Below is a small trained network, with its code and all its weights. Each question gives an input and a class and asks what happens when units are switched off, that is, made to give their printed mean instead of their output.

import numpy as np


def w(rows, s, z=0):
    codes = np.array(rows[::2]) - 128.0
    scale = np.full(codes.shape[1], s)
    scale[-1] = z or s
    return codes * scale


def f(y):
    return np.maximum(y, 0)


def log_softmax(a):
    a = a - a.max(-1, keepdims=True)
    return a - np.log(np.exp(a).sum(-1, keepdims=True))


def net(x, mask):
    res = np.array(x, float).reshape(1, 6) / 4 @ E
    y = f(res @ A[0][:, :-1].T + A[0][:, -1])
    res = res + np.where(mask, y, B[0][:, -1]) @ B[0][:, :-1]
    return log_softmax(res[-1] @ U[:, :-1].T + U[:, -1])


A, B = {}, {}
E = w([
[163,10,179,183,144,198,126,69],'x0',
[70,75,215,128,126,183,45,206],'x1',
[184,176,199,166,36,119,110,167],'x2',
[136,195,246,232,254,124,213,116],'x3',
[57,148,149,111,136,192,46,74],'x4',
[126,179,173,126,109,180,100,112],'x5',
],0.0095)
A[0] = w([
[191,155,93,140,125,87,211,64,169],'n1',
[148,165,124,160,158,137,98,51,176],'n2',
[59,134,163,157,157,167,102,6,176],'n3',
[63,163,94,84,196,102,148,124,127],'n4',
[179,159,67,119,98,62,180,121,133],'n5',
[131,40,140,159,188,111,161,91,52],'n6',
[133,160,189,148,154,126,143,195,21],'n7',
[166,30,91,193,200,181,97,68,140],'n8',
[102,85,69,21,2,157,39,169,167],'n9',
[205,118,114,93,69,79,183,133,225],'n10',
[151,145,219,229,249,102,189,157,213],'n11',
[70,130,99,60,158,86,124,139,3],'n12',
],0.0082,0.0027)
B[0] = w([
[207,145,154,143,148,18,136,51,176],'n1',
[163,165,174,159,144,170,141,62,156],'n2',
[114,147,201,76,200,211,87,92,182],'n3',
[115,137,137,90,205,52,109,124,170],'n4',
[186,203,40,134,128,77,126,111,175],'n5',
[104,37,142,90,108,109,182,153,161],'n6',
[65,179,162,137,139,101,99,184,157],'n7',
[131,19,206,42,92,132,222,63,181],'n8',
[77,66,56,185,64,177,2,179,249],'n9',
[206,160,108,130,19,89,102,92,172],'n10',
[111,164,227,170,121,98,208,211,208],'n11',
[68,137,58,66,170,92,135,164,158],'n12',
],0.0066,0.019)
U = w([
[55,128,14,49,179,86,76,160,202],'0',
[118,124,91,150,168,148,138,168,2],'1',
[122,87,80,153,16,161,41,182,121],'2',
[123,192,199,187,160,114,150,233,176],'3',
[107,170,172,94,171,214,48,55,168],'4',
[141,33,181,71,158,131,211,103,93],'5',
[255,197,81,137,109,50,163,99,165],'6',
],0.0094,0.003)

Each question gives the input, the list of numbers given to net, and the class t.
The units are the neurons (one row each of A and B). Each row of codes is followed by its name. A weight is (code - 128) times the scale printed after its matrix; where a second scale follows, it is the last column's (A, B and U).
mask holds one flag per neuron, in row order. A switched-off neuron (its flag False) gives its mean, the last column of its row in B, instead of its output. The means were averaged over made-up inputs and are rounded, as every weight is.
A unit's drop is (log p(t) with every unit on - log p(t) with that unit switched off) / (log p(t) with every unit on - log p(t) with every unit switched off).
The circuit of an input: a set's keep is (log p(t) with only the set's units on - log p(t) with every unit switched off) / (log p(t) with every unit on - log p(t) with every unit switched off). Starting from all 12 units, units are removed one at a time, each time the one whose removal leaves the highest keep (on an exact tie, the one counted first), for as long as the keep stays at least 0.8.
units of the circuit, in order: the units of the circuit, biggest drop first
unit that matters most: the unit with the biggest drop
top k neurons: the k neurons with the biggest drops, biggest first
drop of u: that unit's drop, to one decimal
input [-3,-6,-6,-1,5,6], class 4: unit that matters most -> n3
input [2,-3,-7,-2,8,-3], class 4: top 2 neurons -> (n3; n11)
input [5,-3,4,-3,0,-8], class 6: units of the circuit, in order -> (n9; n10)
input [0,-6,-5,2,3,-2], class 5: units of the circuit, in order -> (n8; n9)
input [-6,1,6,1,-4,5], class 6: units of the circuit, in order -> (n9; n10)
input [-4,-3,-7,2,-2,4], class 6: top 2 neurons -> (n9; n1)
input [-7,-2,-8,-1,-6,8], class 6: top 3 neurons -> (n9; n1; n5)
input [1,0,-8,-1,-1,5], class 5: top 2 neurons -> (n9; n8)
input [5,-3,-8,-8,8,1], class 2: top 2 neurons -> (n9; n1)
input [5,-5,-3,-7,-5,-4], class 6: top 2 neurons -> (n1; n5)
input [5,-4,0,-5,-5,0], class 6: top 2 neurons -> (n1; n5)
input [-1,-4,-3,-1,4,3], class 4: drop of n3 -> 0.2
input [1,5,-6,-6,-3,-8], class 2: drop of n3 -> 0.1
input [5,-5,0,-4,0,-5], class 6: drop of n1 -> 0.2
input [7,-5,-8,-6,0,4], class 5: units of the circuit, in order -> (n8)
